Below is a small trained network, with its code and all its weights. Each question gives an input and a class and asks what happens when units are switched off, that is, made to give their printed mean instead of their output.

import numpy as np


def w(rows, s, z=0):
    codes = np.array(rows[::2]) - 128.0
    scale = np.full(codes.shape[1], s)
    scale[-1] = z or s
    return codes * scale


def norm(h):
    return h / np.sqrt((h * h).mean(-1, keepdims=True) + 1e-5)


def f(y):
    return y / 2 * (1 + np.tanh(0.7978845608 * (y + 0.044715 * y**3)))


def log_softmax(a):
    a = a - a.max(-1, keepdims=True)
    return a - np.log(np.exp(a).sum(-1, keepdims=True))


def net(x, mask):
    res = np.array(x, float).reshape(1, 5) / 4 @ E
    u = 0
    for l in range(2):
        y = f(norm(res) @ A[l][:, :-1].T + A[l][:, -1])
        res = res + np.where(mask[u : u + 4], y, B[l][:, -1]) @ B[l][:, :-1]
        u += 4
    return log_softmax(norm(res)[-1] @ U[:, :-1].T + U[:, -1])


A, B = {}, {}
E = w([
[125,169,152,201,120,151,187,113,37,24],'x0',
[84,180,138,197,208,92,175,136,132,181],'x1',
[80,36,161,137,141,149,64,27,222,208],'x2',
[123,141,254,160,30,54,152,173,89,187],'x3',
[130,98,172,186,118,118,86,114,78,252],'x4',
],0.0077)
A[0] = w([
[109,14,199,133,82,139,130,148,100,121,175],'0.n1',
[113,115,143,2,141,56,66,218,123,156,221],'0.n2',
[83,96,219,103,87,109,69,122,128,87,218],'0.n3',
[165,181,134,184,72,117,209,128,124,158,252],'0.n4',
],0.0072,0.002)
B[0] = w([
[107,126,54,42,128,254,130,66,43,68,228],'0.n1',
[151,117,199,165,105,164,46,110,181,83,242],'0.n2',
[127,150,53,200,218,57,65,91,238,39,226],'0.n3',
[132,105,110,61,122,101,219,196,112,133,253],'0.n4',
],0.0098,0.0038)
A[1] = w([
[114,179,162,97,176,128,127,120,162,205,4],'1.n1',
[134,92,198,89,111,144,152,177,254,163,96],'1.n2',
[136,90,159,193,89,194,75,86,122,204,50],'1.n3',
[4,166,144,117,161,160,174,102,170,160,29],'1.n4',
],0.0067,0.0029)
B[1] = w([
[63,148,119,255,191,44,93,234,184,96,141],'1.n1',
[180,91,155,211,217,208,179,219,117,159,223],'1.n2',
[150,159,82,104,70,80,56,132,156,120,250],'1.n3',
[113,8,72,236,165,51,204,86,135,208,177],'1.n4',
],0.0099,0.0025)
U = w([
[62,54,139,209,246,61,184,163,185,165,138],'0',
[154,41,68,26,181,254,81,48,171,43,205],'1',
[146,191,183,79,70,134,214,210,18,97,224],'2',
[182,101,201,142,118,182,51,207,168,173,14],'3',
[68,74,105,151,142,93,23,67,128,202,4],'4',
],0.0078,0.0037)

Each question gives the input, the list of numbers given to net, and the class t.
The units are the neurons (one row each of A and B). Each row of codes is followed by its name. A weight is (code - 128) times the scale printed after its matrix; where a second scale follows, it is the last column's (A, B and U).
mask holds one flag per neuron, layer by layer. A switched-off neuron (its flag False) gives its mean, the last column of its row in B, instead of its output. The means were averaged over made-up inputs and are rounded, as every weight is.
A unit's drop is (log p(t) with every unit on - log p(t) with that unit switched off) / (log p(t) with every unit on - log p(t) with every unit switched off).
The circuit of an input: a set's keep is (log p(t) with only the set's units on - log p(t) with every unit switched off) / (log p(t) with every unit on - log p(t) with every unit switched off). Starting from all 8 units, units are removed one at a time, each time the one whose removal leaves the highest keep (on an exact tie, the one counted first), for as long as the keep stays at least 0.8.
circuit, biggest first: the units of the circuit, biggest drop first
top k neurons: the k neurons with the biggest drops, biggest first
k most important neurons of layer l: the k neurons of layer l with the biggest drops, biggest first
drop of u: that unit's drop, to one decimal
input [-6,3,-3,4,-2], class 3: most important neuron of layer 1	1.n4
input [-6,0,2,-1,1], class 3: top 3 neurons	1.n2; 0.n2; 0.n1
input [1,-6,-3,7,1], class 1: circuit, biggest first	0.n1; 0.n3
input [-7,0,1,1,-5], class 3: circuit, biggest first	0.n2; 1.n2
input [7,-7,4,7,3], class 1: top 2 neurons	0.n1; 0.n3
input [4,-3,1,5,-1], class 1: 2 most important neurons of layer 0	0.n3; 0.n1
input [-1,1,7,-2,-1], class 0: circuit, biggest first	1.n4; 1.n2
input [7,-2,4,6,2], class 1: 2 most important neurons of layer 0	0.n1; 0.n3
input [-4,-4,-4,1,-1], class 3: circuit, biggest first	0.n2; 0.n1
input [7,4,1,-5,-3], class 0: 2 most important neurons of layer 1	1.n4; 1.n3
input [-3,-8,-6,3,4], class 1: top 3 neurons	0.n1; 0.n2; 0.n3
input [5,-7,3,7,-4], class 1: top 2 neurons	0.n3; 0.n1
input [-7,-4,-6,4,1], class 3: top 2 neurons	0.n2; 1.n2
input [-8,-3,-7,-1,2], class 3: most important neuron of layer 1	1.n2
input [-8,0,1,-6,1], class 3: top 4 neurons	0.n1; 1.n2; 0.n3; 0.n2
input [3,4,3,1,-7], class 0: top 2 neurons	1.n4; 0.n1
input [8,-5,1,7,5], class 1: drop of 0.n4	-0.3
input [4,-3,8,8,1], class 1: drop of 0.n1	0.7
input [6,-1,8,3,4], class 1: drop of 0.n1	0.8
